Here is a tiny trained network, its code and every weight. The questions are about switching its units off for an input and a class, where a switched-off unit gives its printed mean instead of its output.

import numpy as np


def w(rows, s, z=0):
    codes = np.array(rows[::2]) - 128.0
    scale = np.full(codes.shape[1], s)
    scale[-1] = z or s
    return codes * scale


def norm(h):
    return h / np.sqrt((h * h).mean(-1, keepdims=True) + 1e-5)


def f(y):
    return y / 2 * (1 + np.tanh(0.7978845608 * (y + 0.044715 * y**3)))


def log_softmax(a):
    a = a - a.max(-1, keepdims=True)
    return a - np.log(np.exp(a).sum(-1, keepdims=True))


def net(x, mask):
    res = np.array(x, float).reshape(1, 2) / 4 @ E
    u = 0
    for l in range(2):
        y = f(norm(res) @ A[l][:, :-1].T + A[l][:, -1])
        res = res + np.where(mask[u : u + 10], y, B[l][:, -1]) @ B[l][:, :-1]
        u += 10
    return log_softmax(norm(res)[-1] @ U[:, :-1].T + U[:, -1])


A, B = {}, {}
E = w([
[235,1,95,53,194,160,110],'x0',
[138,124,135,252,190,85,201],'x1',
],0.0073)
A[0] = w([
[126,174,173,36,3,223,117,138],'0.n0',
[184,76,52,59,129,95,140,140],'0.n1',
[161,198,109,120,64,33,169,56],'0.n2',
[119,135,156,97,115,208,114,23],'0.n3',
[77,78,86,238,143,89,198,188],'0.n4',
[158,94,78,137,139,141,127,148],'0.n5',
[85,130,133,190,68,51,79,178],'0.n6',
[71,136,101,104,147,28,81,137],'0.n7',
[213,145,65,200,62,91,99,36],'0.n8',
[155,199,147,124,77,157,126,3],'0.n9',
],0.0069,0.0019)
B[0] = w([
[161,118,166,136,87,103,66,254],'0.n0',
[108,115,106,131,118,212,160,217],'0.n1',
[195,134,79,131,116,139,161,153],'0.n2',
[151,150,185,127,116,2,127,139],'0.n3',
[148,135,160,68,95,121,80,239],'0.n4',
[152,171,188,150,121,157,168,163],'0.n5',
[164,42,118,132,180,234,180,188],'0.n6',
[157,92,130,152,138,140,85,139],'0.n7',
[110,153,164,82,150,105,140,123],'0.n8',
[137,192,109,47,77,165,200,142],'0.n9',
],0.0061)
A[1] = w([
[165,108,104,136,84,129,93,194],'1.n0',
[132,82,74,127,132,162,140,170],'1.n1',
[137,136,136,209,209,19,105,4],'1.n2',
[160,71,66,32,149,139,86,21],'1.n3',
[124,106,187,72,65,200,112,129],'1.n4',
[162,132,189,133,138,52,112,127],'1.n5',
[195,90,148,174,136,169,90,224],'1.n6',
[170,39,154,192,171,43,196,120],'1.n7',
[188,37,95,142,171,96,86,45],'1.n8',
[2,167,172,172,14,156,119,147],'1.n9',
],0.0089,0.0021)
B[1] = w([
[86,175,125,135,142,76,129,180],'1.n0',
[107,177,114,157,99,112,170,174],'1.n1',
[116,139,180,2,75,104,64,175],'1.n2',
[195,127,99,135,117,151,106,213],'1.n3',
[70,128,165,124,145,98,154,253],'1.n4',
[116,155,132,156,123,175,191,159],'1.n5',
[90,160,136,187,132,99,167,248],'1.n6',
[100,133,133,47,74,102,51,240],'1.n7',
[166,127,101,141,154,197,147,207],'1.n8',
[207,80,71,133,177,181,142,246],'1.n9',
],0.0095,0.0069)
U = w([
[229,129,63,135,146,237,191,217],'0',
[159,168,197,9,55,107,37,182],'1',
[62,190,183,206,123,89,222,211],'2',
[102,87,66,140,94,86,117,25],'3',
[79,79,120,118,213,103,95,10],'4',
[119,97,115,148,175,71,98,2],'5',
[57,77,104,141,171,118,77,11],'6',
[110,123,67,125,154,64,116,23],'7',
],0.014,0.005)

Each question gives the input, the list of numbers given to net, and the class t.
The units are the neurons (one row each of A and B). Each row of codes is followed by its name. A weight is (code - 128) times the scale printed after its matrix; where a second scale follows, it is the last column's (A, B and U).
mask holds one flag per neuron, layer by layer. A switched-off neuron (its flag False) gives its mean, the last column of its row in B, instead of its output. The means were averaged over made-up inputs and are rounded, as every weight is.
A unit's drop is (log p(t) with every unit on - log p(t) with that unit switched off) / (log p(t) with every unit on - log p(t) with every unit switched off).
The circuit of an input: a set's keep is (log p(t) with only the set's units on - log p(t) with every unit switched off) / (log p(t) with every unit on - log p(t) with every unit switched off). Starting from the 12 units with the biggest drops (on a tie, the unit counted first), units are removed one at a time, each time the one whose removal leaves the highest keep (on an exact tie, the one counted first), for as long as the keep stays at least 0.8.
units of the circuit, in order: the units of the circuit, biggest drop first
most important unit: the unit with the biggest drop
k most important neurons of layer l: the k neurons of layer l with the biggest drops, biggest first
drop when u is switched off: that unit's drop, to one decimal
input [0,4], class 1: most important unit -> 0.n1
input [-2,-3], class 2: units of the circuit, in order -> [1.n7 1.n4]
input [-5,-4], class 0: 2 most important neurons of layer 1 -> [1.n9 1.n7]
input [0,-3], class 2: 2 most important neurons of layer 0 -> [0.n0 0.n4]
input [3,3], class 2: 3 most important neurons of layer 1 -> [1.n6 1.n9 1.n2]
input [2,-3], class 2: 2 most important neurons of layer 1 -> [1.n7 1.n4]
input [-3,-1], class 2: 2 most important neurons of layer 0 -> [0.n6 0.n2]
input [-2,4], class 1: 2 most important neurons of layer 0 -> [0.n1 0.n0]
input [5,-4], class 0: 2 most important neurons of layer 1 -> [1.n7 1.n3]
input [3,1], class 2: 2 most important neurons of layer 0 -> [0.n5 0.n1]
input [2,4], class 1: drop when 1.n7 is switched off -> 0.4
input [7,-5], class 0: drop when 1.n7 is switched off -> 0.3
input [-1,0], class 2: drop when 1.n9 is switched off -> 0.3
input [-5,-1], class 0: most important neuron of layer 1 -> [1.n9]
